In the rows, zero is written as 128.
Two labels a row:
[162 171 110 138 123 133 116 120 134 137 137 136 132 133 135 112 133 127
 142 119 118 152 165 124 129 128 139 141 121 150 103 133 153 112 123 140
 116 110 129 133 154 132 120 120 126 103 142 134 115] : peg lakod
[179 190 103 124 118 114 127 123 119 149 148 107 123 143 133 101 128 122
 143 115 143 149 125 154 113 133 140 144 100 120 115 152 163 103 134 150
 132 120 120 128 129 123 119 127 143  73 138 119  82] : peg fab
[141 187 118 141 116 122 127 128 108 152 139 115 119 134 125 133 131 116
 133 131 102 155 164 112 135 119 143 126 121 136 126  86 157 125 133 132
 124  93 120 126 135 131 149 109 111 142 144 125 151] : peg lakod
[133 196 135 144 109 132 128 123 143 162 129  99 133 123 134 109 124 120
 152 116 142 152 174 108 125 130 153 139 133 144 113 117 163  93 142 124
 123  92 115 129 128 133 129 120 124 104 128 123 147] : peg lakod
[150 105 101 128 149 138 128 131 121 140 130 128 124 125 131 118 124 122
 145 130 159 154 124 152 112 129 106 134 117 135 134 189 162 100 134 134
 101 132 140 136 128 124 110 115 115 117 131 126  61] : lamo Zeko
[173 151 150 136 119 134 126 113 126 152 143 116 117 138 124 104 131 121
 134 135 118 140 147 128 125 143 116 131 117 134 110 144 180 113 149 136
 121  93 129 136 133 126 120 110 119 165 129 125  80] : peg lakod
[151 129 108 145 135 133 130 130 129 105 151 139 132 145 129 118 127 124
 112 123 100 111 167 144 118 138 106 142 129 122 113 127 119 112 122 141
 117 144 146 134 124 132 137 117 124 132 134 128 126] : lamo lakod
[150 167 114 141 119 114 122 123  72 141 162 121 128 131 128 108 125 134
 133 116  98 176 224 104 128 124 135 128 124 158 111 132 158  97 136 142
 120 105 138 121 128 142 130 129 137  89 132 126 160] : peg lakod
[151 209 127  85 114 134 129 115 130 136 128 120 137 133 121 117 133 138
 140 120 111 147 172 117 136 137 148 140 130 141 115  91 158 129 142 162
 119  87 131 134 138 129 134 115 118 136 131 129 132] : peg lakod
[158 172 100 148 114 127 115 112 131 131 141 122 140 143 125 114 117 130
 127 124 105 146 185 101 130 130 132 138 137 149 127 122 147 103 126 137
 120 119 124 129 126 125 138 127 125 108 155 122 141] : peg lakod
[182 116 109 147 122 119 128 129 128 135 109 116 107 126 136 113 131 132
 152 155 157 150 122 141 127 150 151 135 130 158 124 140 152 111 121 108
 131 113 112 129 134 140 123 132 139 109 142 134  68] : kozu fab
[154  91 118 151 134 135 120 122 126  80 252 138 123 136 124 119 122 120
  98 139  92 159 183 153 126 142  77 151 144 142 107 199 152  59 112 121
 118 158 130 136 122 123 138 136 117  93 133 110 119] : lamo lakod
[156 186  96 152 116 117 120 133 124 111 134 126 131 134 129 116 128 139
 122 136 110 148 172 103 134 135 149 142 128 155 121  89 157 117 134 146
 112  99 127 123 131 141 135 136 138 107 146 119 134] : kozu fab
[192 194 129 133 131 117 123 124 112 141 118 108 109 128 147 115 136 126
 143 136 160 128  95 140 133 154 176 125 114 140 132 143 159 125 144 145
 117 113 108 114 119 121 124 108 140  88 134 114  68] : kozu fab
[177 129 131 116 129 131 131 129 128 150 146 125 127 132 119 113 131 124
 132 135 106 158 179 105 134 144 126 137 119 143 115 123 146  97 115 120
 117 107 132 124 128 128 139 121 127 135 144 131 134] : peg lakod
[154 166 100 130 129 122 125 114 123 139 151 125 112 143 145  97 126 133
 129 134 127 130 145 151 125 140 122 150  98 130 113 138 168 109 133 158
 120 120 116 131 132 136 134 120 127 114 140 131  94] : peg fab
[159 183 108 143 116 131 130 127 129 136 147 114 145 136 132 120 128 128
 126 131 100 160 162 117 130 133 158 114 116 119 125 124 168 110 133 140
 127  96 121 132 135 122 122 119 123 107 149 116 124] : peg lakod
[152  83  86 162 131 136 123 128 136 176 176 122 117 153 124 109 117 115
 138 148 126 189 179 148 121 134 103 149 118 161 130 198 193  77 121 126
 106 115 136 138 126 142 109 134 119 151 138 130 108] : lamo lakod
[185 162  95 137 120 132 112 114 136 141 178 123 129 146 127 108 129 125
 126 125 106 158 189 126 105 148  71 140 112 134 122 134 175  90 125 143
 116  83 145 133 108 128 130 118 119 110 141 125 119] : peg lakod
[150 124 110 138 122 120 127 126 123  90 159 128 120 149 130  95 129 119
 109 127 106 131 163 157 165 146  66 148 178 128 106 176 155  91 106 145
 116 151 145 131 115 140 150 147 138 105 133 130  83] : lamo fab
[107 140 123 124 132 143 141 129 115 140 116 122 120 125 129 125 131 133
 159 123 125 140 172 140 116  96 117 133 126 144 126 148 130 136 152 147
 126 131 132 119 135 118 110 124 116  79 118 126 158] : Zinen Zeko
[176 177 103 155 121 118 130 129 115 117 127 118 136 133 133 114 145 136
 136 154 123 169 160  82 139 130 144 138 142 162 124 118 129 122 129 130
 136  91 122 130 142 142 128 130 135 110 134 132 128] : kozu lakod
[156  85 105 135 137 133 125 125 119 136 165 139 131 144 135 113 114 114
 139 114 161 139 131 166 122 124  81 150 119 111 119 212 171  84 123 125
 143 137 163 138 119 123 116 136 140 127 136 138  60] : lamo Zeko
[149 191  96 142 117 137 116 123 132 152 152 121 126 133 131 117 126 134
 125 121 112 148 165 110 130 130 140 138 118 131 128 126 183 126 146 148
 119  94 126 126 135 148 139 115 129 137 136 142 130] : peg lakod
[182 167 134 128 123 112 129 139 128 152 132 114 112 144 143 116 142 136
 137 145 107 150 155 128 123 156 148 130 131 172 139 124 148 102 127 143
 128 109 119 125 133 146 138 119 125 110 131 127 109] : peg fab
[154 102 113 141 142 124 134 125 125 138 152 134 125 144 129 121 125 120
 126 128 121 151 168 145 125 136 156 138 124 126 128 174 158  89 121 130
 121 144 140 130 115 107 116 127 135 106 108 145 113] : lamo lakod
[159 161 101 135 114 128 127 136 119 123 150 114 118 137 123 100 116 110
 148 125 121 152 161 133 135 140 112 138 105 135 122 142 163 113 129 142
 122 117 167 110 133 127 140 102 124  99 136 133 124] : peg lakod
[156 130 178 126 136 131 120 124 109  91 139 103 117 135 132  98 124 120
 133 126 141 134 145 183 136 142  76 134  97 127  97 125 159 100 134 143
 144 161 153 103 125 112 126 123 123  56 131 123  96] : lamo fab
[176 142  90 136 120 130 129 131 127 115 132 130 139 142 134 122 137 118
 131 120 120 157 170 123 127 119 116 145 125 129 114 147 147 108 130 126
 128 131 138 130 126 127 120 131 114 140 131 127 121] : lamo lakod
[150 160 114 142 135 115 134 120 132 157 128 120 118 132 125 118 126 129
 141 147 117 179 176 116 119 123 138 140 126 160 122 139 152 104 122 137
 122 120 101 128 114 132 133 131 121 100 141 122 153] : peg lakod
[141 175 102 134 117 111  98 122 131 158 133 142 131 115 130 113 136 136
 128 135 115 165 152 105 127 112 158 127 138 140 130 122 146 116 133 130
 132 107 134 145 142 147 138 117 131 113 129 132 128] : peg lakod
[167  83 112 138 143 146 120 115 123 163 162 121 117 146 126 111 122 117
 128 125 125 154 146 171 111 142  75 138 113 141 110 206 177  91 128 158
 123 145 145 136 130 114 126 149 124 115 123 138  84] : lamo Zeko
[183 172 131 129 106 132 123 122 126 140 145 112 128 144 142  92 142 116
 132 110 129 160 169 115 129 150 134 138 116 140 112 134 187  94 140 144
 113  94 123 129 132 128 135 134 119 119 142 125  98] : peg lakod
[174 167 119 136 117 132 122 124 128 145 162 119 124 153 138  94 128 128
 160 134  98 156 179 135 127 151  98 140 116 147 119 131 181 102 121 137
 134 108 155 116 135 118 134 120 116 127 135 135 113] : peg lakod
[161 168  98 140 132 121 120 131 122 157 132 126 109 134 127 103 130 138
 136 136 136 120 160 176 119 152 129 138 121 128 139 129 174 116 127 143
 128 128 123 130 140 146 135 117 135 162 121 129  85] : peg fab
[168 169  97 139 118 130 125 127 118 160 127 116 125 133 157 119 144 126
 151 123 165 153 122 116 129 143 151 133 123 126 123 142 147 129 137 134
 132  75 117 126 136 122 112 128 140 133 126 135  67] : kozu Zeko
[117 133 105 136 130 136 131 130 126 127 130 121  82 132 118 123 116 153
 129 132  97 156 178 134 130  96 108 147 152 118 143 116 123 127 135 151
 126 127 129 148 138 129 115 131 118 104 145 117 181] : Zinen lakod
[162 158 123 142 121 120 126 130 132 159 140 119 122 144 134 124 129 124
 132 133 105 148 151 118 135 149 155 130 120 154 125 102 167 108 212 138
 125  68  99 121 132 122 136 134 121 156 141 134 121] : peg lakod
[175 191 122 140 112 125 121 132 139 137 166 116 136 150 118 110 131 127
 139 127 131 169 164  95  99 142 170 135 110 134 122  99 181  99 130 138
 122  95 115 126 130 134 138 124 125 136 107 134 119] : peg lakod
[154 194  86 135 122 129 125 125 112 130 138 114 134 142 133 101 124 133
 127 124 114 149 181 110 130 122 156 140 156 135 125 107 152 119 138 154
 150 107 110 111 162 134 134 112 115 102 154 122 129] : peg lakod
[164 187 120 134  83 111 125 122 128 128 114 105 130 140 128 113 136 126
 130 105 126 147 163 109 116 141 156 137 104 126 115 101 179 111 142 148
 117  94 125 130 130 133 133 124 123 133 140 129 118] : peg lakod
[183  94 113 147 120 108 128 125 134 132 157 127 123 144 139 107 124 134
 139 147 133 170 160 128 135 142 115 138 127 170 123 178 150  10 125 113
 120 119 141 116 129 133 107 132 128 112 122 153 100] : lamo lakod
[166 166 146 127 132 119 129 124 126 138 122 110 115 130 133 107 131 127
 144 131 127 118 118 159 127 148 133 133 112 124 124 148 159 120 129 157
 127 117 115 129 126 150 117 109 134  98 130 133  75] : peg fab
[ 96 138 117 136 110 127 130 123 130 110 129 130 134 136 109 135 113 129
 134 117 103 153 172 111 124 100 133 119 252 136 111  98 128 120 124 131
 120 134 141 124 141 138 124 118 116  98 127 120 188] : Zinen lakod
[164 149  89 142 132 128 131 128 131 153 121 140 122 142 146 117 135 133
 146 145 119 155 152 120 141 124 132 135 136 161 135 162 150 105 135 143
 133 110 129 130 139 136 112 116 123 127 168 127 121] : kozu lakod
[155 120 131 165 144 144 129 132 135 171 143 121 125 141 138 113 113  93
 153 111 145 140 138 136 135 138 107 123 116 132 116 157 178 114 136 163
 131  91 129 124 137 122 113 124 145 145 138 134  81] : peg Zeko
[166 183 110 145 112 130 125 126 121 127 149 119 132 136 130 110 135 125
 136 135 133 146 160 112 127 151 156 136 125 141 110 120 155 109 138 137
 133  88 118 129 133 122 131 122 121 114 135 120 110] : peg lakod
[170  88 110 144 145 148 126 120 125 144 177 123 129 140 130 104 114 107
  87 126 145 147 138 163 129 153  81 143 114 136 113 213 172  87 124 143
 117 126 143 137 125 126 121 137 135 134  98 131  52] : lamo Zeko
[179 185 126 133 122 150 124 134 123 151 144 118 123 132 135 122 139 123
 143 107 154 155 136 133 112 143 147 126 105 157 121 161 184 114 146 144
 128  95 116 127 134 122 128 124 132 118 134 128  92] : peg Zeko
[181  95  83 145 134 141 126 133 122 105 178 135 126 146 131 101 123 122
 107 126 137 137 165 151 128 130  85 154  95 136 104 189 168  80 123 138
 124 139 150 145 131 119 114 130 125 101 137 131  73] : lamo lakod
[111 141  54 127 124 148 115 125 104 119 122 127 160 139 114 118 117 131
 137 121 130 144 191 152 133  78 111 138 150 124 134 169 121 127 136 161
 111 138 132 128 128 126  91 125 122  70 145 131 145] : Zinen fab
[174 149 106 142 121 137 128 123 133 166 163 120  66 151 127 109  83 128
 129 119 107 157 174 124 130 139 124 138 121 153 134 135 180 101 125 140
 121  91 121 138 142 131 123 130 130 129 128 131 118] : peg lakod
[175 225  93 126 102 116 137 118 111 149  96 109 111 215 154 111 145 141
 147 160 154 156 107 137 113 139 214 123 104 141 137  99 144 128 139 148
 143 102  96 110 124 125 122 117 146  71 156 134  93] : kozu fab
[119 105  75 126 129 141 124 124 107 108 145 156 131 134 149 123 112 116
 138 106 161 143 150 170 115  96 100 139 120 151 121 157 155 117 136 150
 142 142 142 117 139 127 106 134 136  93 138 127 108] : Zinen Zeko
[150 176  77 117 122  56 112 118 129 140 135 120  97 146 126 109 124 141
 109 140 128 122 113 172 153 150 144 136 132 120 132 182 150 105 113 138
 119 134 118 148 116 137 135 129 140  61 133 131  92] : peg fab
[156 169 139 134 147 139 123 128 119 191 107 112 115 121 167 132 133 134
 167 134 145 151 158 124 135 128 140 114 117 133 127 149 158 134 134 137
 136  92 114 136 135 127 116  89 135 121 121 134  91] : kozu Zeko
[133 106  69 136 116 131 126 118 125 109 173 148 136 143 127  98 119 124
 118 103 113 166 189 118 132 111 105 154 130 125 121 158 173 102 117 133
 116 111 155 139 124 130 124 140 126 134 126 126 121] : lamo lakod
[172 192 143 145 116 146 125 128 126 110 164 117 139 149 128 112 126 111
 108 122 119 140 170 101 124 132 138 150 120 126 114 100 166 109 131 142
 121 100 123 125 129 116 136 128 132 127 146 127 125] : peg lakod
[167 109 105 147 141 123 129 142 132  99 163 136 119 134 120 105 121 122
  83 141  96 137 164 140 123 139  85 143 132 162 105 169 150 100 116 124
 118 144 146 143 140 120 128 134 122  95 133 128 115] : lamo lakod

Two labels a row:
[126 150 129 128 139 138 129 148 136 104 126  84 139 110 133 111 110 125
 138  89 143 129  82 166 142 123 124 117 132 143 168 123 152 134 126 163
  87 130 163 127 115 137 112 129 146 151 118 144  78] : kimo duba
[130 173 129 132 132 118 152 136 140 114 129 126 128 110 130 120 124 137
 125 124 130 132 108 139 136 121 127 145 135 135 115 144 150 139 129 140
 115 138 177 140 131 157 107 123 121 123 127 131 120] : kimo veme
[133 144 139 134 131 130 135 114 142 106 131 148 138 115 129 147 129 127
 122 120 141 119 128  96  82 121 118 125 137 114 111 175 138 127 130 133
 167 145 156 168 149 163 123 110 113 138 134 128 119] : mumu veme
[ 97 130 130 129 115 130 129 164 129 143 114  50 132 166 128  95 119 124
 134  80 128 107 125 187 223 134 130 129 131 138 148  39  92 128 123 139
  93  89  94 116 112  78 123 134 189 145 101 125 124] : giseb Mitin
[114 103 132 128 107 121 131 137 115 136 117  88 130 150 130 120 127 126
 126  92 119 127 131 128 159 135 132 123 145 136 146  73  93 130 131 133
 132 118  96 123 116  87 120 155 160 138 121 126 124] : Leli valiz
[114 182 120 164 138 128 138 133 161 103 135 113 139 112 126 121 125 137
 134  81 130 128  88 154 152 126 130 143 139 143 103 120 147 130 129 142
 121 132 172 127 125 143 105 140 135 140 125 119 119] : pokat Nav
[ 98 159 121 120 129 129 119 136 157  98 124 108 136 110 132 128 133 132
 127  56 113 134 116 111 133 112 129 131 143 134 119 104 146 130 138 131
 164 130 140 121 132 102 101 129 146 136 100 128 139] : mumu Mitin
[ 98 100 118 143 142 123 120 171 106 120 127  66 133 161 124 108  93 120
 132  70 132 118  98 136 197 138 138 132 142 119 144  50  83 110 135 148
 124 114 114 130 113 100 136 171 176 140 107 135  70] : Leli veme
[126 158 134 115 127 124 124 135 152 109 128 119 131 126 126 134 132 129
 132  83 116 128 115 160 143 124 131 134 138 138 127 101 160 122 133  97
 118 125 131 113 124 103 108 130 146 139 116 134 147] : kimo Mitin
[115 116 131 126 125 124 132 152 118 149 117 132 127 140 136 111 117 124
 128 116 113 130 116 133 193 126 134 139 123 137 150  62 116 125 124 137
 112 106 111 121 119 111 128 143 155 133 135 132 153] : giseb Nav
[121 153 125 129 137 132 123 133 144 117 121 107 126 132 139 126 123 132
 135  87 132 136 116 156 149 124 123 130 137 118 119 102 140 129 134 123
 130 129 132 124 127 114 118 118 203 127 139 138 148] : kimo Mitin
[ 95 105 129 134 131 125 122 166 121 115 124  81 142 154 131 120  87 130
 126  65 113 122 107 159 214 143 134 124 115 158 168  49 132 137 119 167
  82 104 112 115 116  77 127 154 178 147 117 132  74] : giseb valiz
[125 165 130 120 129 137 128 126 171 103 123 126 139 109 119 132 134 129
 130  92 117 137 127 146 138 114 104 134 134 136 113 124 165 117 135 141
 149 132 137 123 131 122 104 120 137 129 125 126 167] : kimo Mitin
[113 117 118 134 122 127 158 157 108 167 120 103 126 153 122 120 111 130
 127 118 138 117 117 134 186 136 136 126 140 127 140  87 108 118 119 152
 102 120 114 130 118 113 137 147 138 134 125 130 110] : giseb veme
[147 143 122 117 128 140 120 124 140 102 128 138 129 111 132 125 131 136
 132  85 116 131 112 146 109 129 125 110 124 144 150 125 199 128 141 140
 117 133 181 123 127 111 110 130 140 128 123 136 119] : pokat valiz
[160 180 123 129 133 131 124 124 172  91 129 134 154 111 140 121 133 132
 133  67 114 129 112 166 113 118 124 147 144 145 118 119 166 132 132 129
 147 133 162 108 134 127  94 115 144 140 125 118 141] : kimo Mitin
[123 201 126 121 135 131 129 133 173  91 126  61 142 114 133 108 130 143
 128  65 127 119  85 207 151 124 135 140 136 157 119  90 171 129 135 143
 103 132 160 117 125 114  98 119 163 135 101 132 130] : kimo Mitin
[121 176 130 129 125 126 130 133 155 121 124 106 109 110 146 111 123 143
 129  98 137 140  86 143 163 117 123 151 147 126  98 121 140 132 124 145
 124 136 170 139 126 154 115 131 130 133 133 138 129] : pokat veme
[ 98 114 127 128 122 118 129 138 120 135 137  95 132 150 119 128 129 127
 125 109 124 113 120 152 180 134 137 120 135 124 136  68  95 127 120 129
 146 105  84 114 111 104 132 145 164 131 119 123 149] : giseb Mitin
[114 106 129 131 128 130 128 139 114 126 119  90 115 161 125 131 114 123
 139  83 125 118 127 132 171 120 131  89 134 142 154  64 115 128 126 149
 140 108  94 109 114  87 130 148 162 140 128 127 123] : Leli Mitin
[140 155 129 127 147 142 122 123 152 118 131 100 122 115 124 121 113 137
 134 120 128 124 107 174 130 139 123 136 118 145 123 137 175 133 119 137
  73 130 161 127 130 129 124 104 136 126  94 136 114] : kimo valiz
[132 148 126 132 130 138 112 140 162  97 128  97 131 119 131 124 118 135
 137  72  99 130 103 178 149 128 130 134 121 136 137 105 200 131 122 150
  81 125 149 111 128 104 103 126 155 136 130 123 116] : kimo valiz
[114 178 129 138 123 125 144 132 163  96 121 103 166 122 124 117 130 136
 127  97 145 140 111 124 118 118 126 147 156 130  83 130 114  91 128 143
 174 120 152 140 129 159 138 131 131 132 147 122 122] : mumu veme
[136 191 140 114 130 136 132 133 169 129 132 134 129 125 108 124 107 134
 134  91 104 121 111 162 154 127 135 130 119 148 127  92 191 135 131 134
 110 133 163 124 128 113 100 120 136 126 115 139 165] : kimo valiz
[119 148 123 125 130 130 134 163 140 103 112 116 136 130 121 121 116 139
 127  68 117 133 106 125 152 119 125 144 157 142 112 107 130 133 133 148
 138 128 161 137 116 134 115 165 141 151 113 128  89] : mumu duba
[121 165 124 131 125 127 138 144 160 101 124  91 134 131 127 112 116 130
 135  59 131 144 110 146 163 135 130 138 137 142 112  96 131 132 135 166
 127 125 138 138 119 123 106 128 155 133 117 130 125] : kimo Nav
